[-23  -9 -12 -30  12  -3  28 -12  72   3   8 -25  -5  -8  29   3   5   0
   7  10 -11 -16  -9]	(76) + (13)
[  7  -3  -3 -25  -2  45  10  -2  54   1  -3 -22  -5   7  12  20   1 -12
  18  17  -8  39   7]	(76) + (13)
[-24  -8  -6 -10  -3   6  31  -6  44   4   3 -22  -7   0  14  10  -1  -2
  15  11  -2  13   6]	(76) + (13)
[-15  -1 -19 -14   0 -30  29  -9  20  -4  11 -23  -4  -4  11   8   6   6
  16   9   7   0  -3]	(76) + (13)
[ 33   0  -7 -16   5   4  73  -6 -18   3   4 -22 -11  -8  12  16   7  -8
  32  12   5  28   8]	(76) + (13)
[  5 -20 -20 -14   5 -16  89 -11  11  -4  -5 -33 -15  -7  29  -1   4   0
  32   2  35 -12   2]	(76) + (13)
[ -6  -4 -16 -22  -4   2  39 -11  26   3   6 -27   3  -6  10  12   7  -7
  19  13   0  -3   5]	(76) + (13)
[ 14  -8  10 -11  35  23 -13  -6  46   0  15   2   4  32  -1  -3  25  11
  23  34   9 -50 -17]	(76) + (19)
[-20 -10 -17 -21   9  -8  48 -11  21   4   7 -17  -7  -6  14   6  10  -3
  20  11  15 -35   4]	(68) + (13)
[-49 -10 -24 -20 -10 -15  38 -12  52   2   7 -26   2  -3  21  10   0  -8
   8   9  13 -10   2]	(76) + (13)
[-28  -9 -11 -25   4  -3  30 -13  49   3   4 -28  -7   3  26   9   9   1
  24  16  18   9  -1]	(68) + (13)
[-17  -9  -6  -9  -6  14  30  -6  39  -2  -5 -18  -6   1  15  13   4  -6
  11   5   8   8   1]	(76) + (13)
[-48  -1 -19 -34  -5 -20  35 -15  44   0   6 -32  -9   0  16   5   6   2
  19  29   9 -22   2]	(76) + (13)
[-35  -9 -17 -21   3  -8  52 -15  46  10   9 -24  -7   7  14  10   6  -3
  26  22  18 -35   2]	(68) + (13)
[-25 -15 -10 -25   1  12  20 -11  51   6  -6 -16  -2   5  21   6   3  -4
  18   8  11  -1   2]	(76) + (13)
[-46  -7 -16 -20  -8 -20  45 -19  52   2   8 -31  -3 -13  26  -2   2   2
  12   4   1   3  -2]	(68) + (13)
[-18  -8 -12 -21   7   4  54  -9  26   0   3 -19 -15   1  23   6   5   0
  33  20  24  -1   5]	(76) + (13)
[ -8  -9  -9 -25   3   4  64 -17  36   6   4 -25 -10 -10  18  15   6 -16
  26   5  24 -13   9]	(76) + (13)
[ 49  -6   6   9  17  20  47  -4   0   3   2 -17  -5   8   8  25   1 -12
  15   6  22 -21  -4]	(76) + (19)
[ 53  -7 -11 -27  30  23  16  -7  57   1   3 -24   2  19   8  14  12  -4
   0  23 -17 -14 -20]	(68) + (19)
[-32 -10 -11 -17   5 -25  48  -7  36   0   6 -32  -9  -2  35  11   3   6
  -3   6  15   4   0]	(76) + (13)
[-60 -14 -13 -30  -8  24  37 -11  76   6  -5 -17  -4  10  35  -1   8 -10
  14   8   2 -16   8]	(76) + (13)
[-50  -8 -12   0   0 -12   3  -7  16  -4   7 -46  -7  18  16  24  12   1
  24   8  28  16  -6]	(76) + (19)
[-15  -7 -23 -26   1 -31  94 -20   9  -1   6 -25 -22 -16  36  -3  -3  -3
  24   0  32 -46   6]	(76) + (13)
[-18  -2  -6 -19  -4  37  23  -6  54   9  12 -22  -7   7  21  12   4  -5
  19  15   7  20   8]	(76) + (13)
[-69   1 -15 -14 -14 -10  35  -9  33  -3   5 -23 -12  -4   3  12   0 -10
   8   5  13 -25  10]	(68) + (13)
[ -1 -10   4   1  28  -3   4  -2  39  -2  14 -21  -3  20  13   6   7  -4
   3   8   8 -14 -13]	(76) + (19)
[ 11  -9  11  -4  33   3  38 -10   0   4  12 -16 -16  31  13  20  13  -3
  34  12  51 -23 -10]	(76) + (19)
[-20  -2 -13   4  -5   0  51 -13  25   1   6 -29  -4  -9  12  17   0  -6
  14   2  10   2   2]	(76) + (13)
[-27 -15  -6  -8  -1  -6  31  -4  40  -3   6 -24  -6   0  23   9   0  -3
  16   3  15  13 -16]	(76) + (13)
[-11 -10 -13   0   8  10  -1  -8  52   1   0 -28   1  19   8  10  13  -3
   2  11   7   0 -22]	(76) + (19)
[-24 -11 -16 -26  -2   2  38 -15  34   1   0 -27 -10  -1  21  20   3  -6
  31  11  23  -8   4]	(68) + (13)
[ -8  -9  -7 -13  27 -23  15  -6  42  -5  12 -34  -9  10  34   9  13   1
  13  15  14  10 -15]	(76) + (19)
[-49  -4 -10 -20 -18  -7  16 -12  41  -2   4 -23  -2  -1   5  10   7  -4
  14  16   3 -22   3]	(76) + (13)
[-34  -8 -14 -24  -1 -33  64 -17  40 -15   6 -35  -5  -9  33   1   6   5
  31  12  13  -1  -6]	(76) + (13)
[-23  -8 -20 -15  -6 -23  49 -15  22   3  11 -38   0  -2  13  13   8   3
  12  13  10  -6  -7]	(68) + (13)
[-27  -8 -11 -17  17 -14  37 -10  27   4   6 -32 -10  10  18  11  11   0
  24  15  24  -6   0]	(76) + (19)
[-59 -10 -18 -24 -27 -12  38 -17  30  -6  -3 -30   3  -1  19   8  10  -3
  32   9  23  -1   9]	(68) + (13)
[ -1  -4   1 -10 -11  27  44  -4  32   0  -4 -15  -6   2  10  11   5  -6
  24   6  -2  17   1]	(76) + (13)
[-11  -3 -10  -5  -1 -19  72  -6 -13   0  -5 -25 -15  -9  18   8   0 -14
  31   5  24  17   5]	(76) + (13)
[-28 -14 -13 -24  -4   0  27  -3  34   4  12 -21 -18  -2  20  14  -3 -12
  15  17  11 -10  13]	(76) + (13)

[ 14 -20   1  18  21  -4  -7  11 -18  17  -2 -13  -8  32   6 -40 -15  -3
 -27 -19 -12  22 -14]	[14] + [41]
[  1 -13  -8 -25  20  32 -12   6  -7 -16 -33 -19   0 -21  -2 -26   7   3
  47 -98  -7  -3 -98]	[25] + [38]
[  1 -17  13  20  -4 -14   4  26 -20   3 -11 -21  -1  11 -19 -52   6  -3
  -9  -3  -5  10 -38]	[25] + [41]
[ 16  -2  -2  -4  18  19   2  11 -28   7 -29   1  19   2  -9 -36  23  22
 -22   6  -7  -6 -59]	[25] + [46]
[ -4 -29 -16   1  18 -19   2  11   7   8 -25 -30 -33  29  -5 -34   3   1
 -24 -17  -1   2 -32]	[14] + [41]
[  6 -33  -4  22   7  30   5  28 -40  23 -27  -3  -8  23  -4 -59   5  -4
 -31 -23   4   9   9]	[25] + [41]
[ -3   1 -11  -8  39  26  -8   6 -26  -1 -18 -11 -28  16  -3  -6 -11   1
  17  16  -2  -3 -56]	[25] + [38]
[  5 -32  19  19  -6  -9   3  14 -21  11 -28 -51 -36  -4  -8 -26  19  31
 -56 -20   1   3  -1]	[14] + [46]
[ -2   8 -17 -11  18  39 -12 -11 -10   0 -12 -16 -21   8  -1  -5  -1   0
  33 -35   1 -27 -68]	[14] + [38]
[ 10  -5 -24  40  -5  43  11  42 -20  -3 -19  -9 -15  -5  -5 -55  -3   6
 -26  -8  -3  -1 -11]	[25] + [41]
[  7  -9  -1  18  18  16 -11  28 -25   0   5   7  -3   4  22 -65  -5  -5
  -8   8  -5   5 -44]	[25] + [46]
[ 10  -7 -36 -15  18   5  -4   3  -2   9 -20 -18  -5  16   9 -17  27   0
  17   2  -8  -7 -61]	[25] + [38]
[  8 -16 -12  18   4   8   8  26 -28   7 -41 -30 -29  14  -6 -68 -13   7
 -22 -20  -2   8  -9]	[25] + [41]
[-26   3  38  13  28 -12  -5  15 -41   5  -9 -13 -34  22 -10 -48 -18   0
   7  11 -19   5 -92]	[25] + [46]
[-13  -8  -6  27  21  43   8  21 -68  21 -31 -34 -15  19 -10 -41  16  -4
 -53   8  -9  18 -15]	[25] + [41]
[-10  -5  29  14   5  35   6   4 -18  -3 -20  -8 -15 -11 -12 -47 -12  15
   7   1  -9  19 -58]	[25] + [41]
[-18 -36  13   7  12  28   2  19 -27 -35 -10 -12   1   2 -10 -46  12  -2
   2   5 -34  15 -56]	[25] + [46]
[ -2  -1   4  10  16  34   4  43   3   2 -30   2 -13  12  -9 -69   5 -18
  23   6 -11   2 -78]	[25] + [41]
[ 15  -4 -32 -21  10  21 -16  22  -2  -3 -69 -31 -11   6   4 -15   2   1
  41 -16  -8   9 -98]	[25] + [38]
[ 20 -18  -5  16   5  31  13  21 -40  -8 -18  -8 -30  -1   3 -68 -15 -14
 -13   1 -14  -3 -44]	[25] + [41]
[-13   0 -66 -25  23  32  -5  -9 -21  -2 -26 -12   8   6  -8 -36   4 -15
  30  29 -20  -8 -98]	[25] + [38]
[  0 -11   4 -25  33  27 -11  -9 -22  15 -21  -6 -25  32  13   2  -7  11
  24   4   5  -5  64]	[14] + [38]
[-22  -7  20  -3   8  31  -3  13   5  -1 -28   7  12  -8 -28 -36 -28  -4
  11   8 -18   1 -64]	[25] + [41]
[  1  -3   6  28   2  44  12   7 -43  -2   0 -32   7  -4 -14 -47  -3   7
 -32   2  -4   1 -45]	[25] + [46]
[ 21 -20 -41  10  14 -15  -1  -8  -4  36 -25   4 -10  29  16 -31  -7  -1
 -32 -33  24   3   9]	[14] + [43]
[-21  -2   1  11  12  25 -15   5 -35   1 -17 -32 -17  12 -24 -29  -3  15
 -58 -98  10   7  -2]	[14] + [41]
[ -4  -1 -10 -27  36   7 -20 -15   2   1   5   0   1  47  18  25   2   4
  34   4  10  -6 -55]	[14] + [38]
[  1  -4 -22  44 -13  89  27   5 -44   5  -7  15  -5  10 -12 -64  -4  25
 -16  11   5   6   4]	[25] + [41]
[ -1  -6 -22 -14   3  46  -1 -12   3  16 -35  -8 -22  35  19  21 -16 -23
  43 -13   5 -12  15]	[14] + [43]
[ 18  -4 -54 -11  -9  42   2  19  -5   7 -51 -18 -11  28  -3 -31  -4   1
   2 -26   2  -6   5]	[25] + [43]
[ 11 -15 -23   8  12  41  12  17 -60   7 -33 -33 -14   1 -12 -79  10  -1
 -51 -20  -4   6 -31]	[25] + [41]
[ 21 -18 -27 -17   4   0  18  -1 -17  18 -41 -24 -39  24   5 -20  -3   1
 -31 -30   8   2  27]	[14] + [43]
[ -4 -14 -16 -10   4  51  -1  20 -22  -2 -39  -5 -22  18   5 -19   7 -14
  33 -14   1  -7 -72]	[25] + [43]
[-13   2 -19   2  22  31 -10  12 -23   6 -44 -31  -4   3   1 -11   5   6
 -16  -9 -13  -1 -35]	[25] + [41]
[ 12   8 -29 -21  31 -10  -1  -1 -41   0   0  -1 -39  35  -9 -22  -1  -4
  30  15   3 -13 -32]	[14] + [38]
[  3 -24  20  10  25 -18 -18  23 -20  22 -45 -33 -33  13   4 -56  -2  -6
   8 -26   3   3 -55]	[25] + [41]
[ 20  -1 -52 -19   1  90  12 -10 -24  11 -26   4  13   2   7 -35  -4   5
  12   5  -7   3 -34]	[25] + [43]
[ 12 -20  15  30 -14   0  16 -14  -5  30 -34   0 -18  23  -4 -36 -28   4
 -30  -3   8  13  20]	[14] + [41]
[-18  -1  -5   0   9  19   9  -5 -20   9 -26  12  -8  27  -6 -20 -16  -7
 -11  11  -2  -1  -7]	[14] + [41]
[ -3   8  11  15  19 -14  -7   6 -25   5 -11 -25  -5  12  -8  -8  21   2
 -44   0 -14   1 -18]	[14] + [46]
[ 17  -2 -17  -7  15  69 -12  -2 -20 -13 -54 -29  17  10  17 -29   2  -8
  16 -22  -2   2 -62]	[25] + [43]
[ -5  -3 -21 -16  15  35  -9  11  -7 -14 -37 -23  -7  28   9 -12 -23   4
  38  -8  -3 -16 -10]	[25] + [43]
[ 29   8 -41   8  12  70  -9   7 -13   7 -47  26   1  32  45  -7  -1 -12
  27  -8 -11  -5 -42]	[25] + [43]
[ 10 -17  -9  23   4  98   4   7 -31   4 -36 -77   7  13   1 -55  -4 -16
 -28   1 -10  -2 -43]	[25] + [41]
[ 24 -10 -31   7   4  11  -6  -4   3  27  -1  19 -10  28   5  -8 -15 -11
  -4 -29   5   4  14]	[14] + [43]
[ 22  -2  18   9   8  58  -7  -2  -1  26 -31   0  19  20  15  -7 -12  -4
  30  -8 -66  11 -14]	[14] + [43]
[ -1  -2  34  45   9  -1  -4  17 -26  12 -22 -11  -2  13  -2 -41 -12   0
  13   5 -25  46 -58]	[25] + [46]

[  6  15 -47  -6  22  21  20 -17  -4  11  -3  45 -37  -2 -19   6  -5 -22
 -32  -2  -5 -19  -1]	<50> + [66]
[ 16  11 -74 -83  43  -1 -48 -11  34  17 -63  58 -35  -7 -15  34  56 -85
 -51   0  11 -28   1]	<50> + [74]
[  2  -9   1 -23  16 -10 -37   4  10  -7 -20 -36 -22  -6  -4  30  20 -13
 -17   2   6   7  -1]	<50> + [74]
[  29   34 -105   47    8   28   22   -1    9  -16  -52   28   -9  -33
    3   30  -23  -67 -114   17   16  -14  -31]	<50> + [66]
[  27    1  -68  -13    8   14   -1  -28    4   -8  -50   36    7  -22
   -8   29   21  -48 -118    3    1   -7  -23]	<45> + [66]
[ 17   0 -71 -55  16   4 -22 -15  15  -3 -39  28 -30  -6  -6  21  45 -69
 -90   5  12 -32  -8]	<50> + [66]
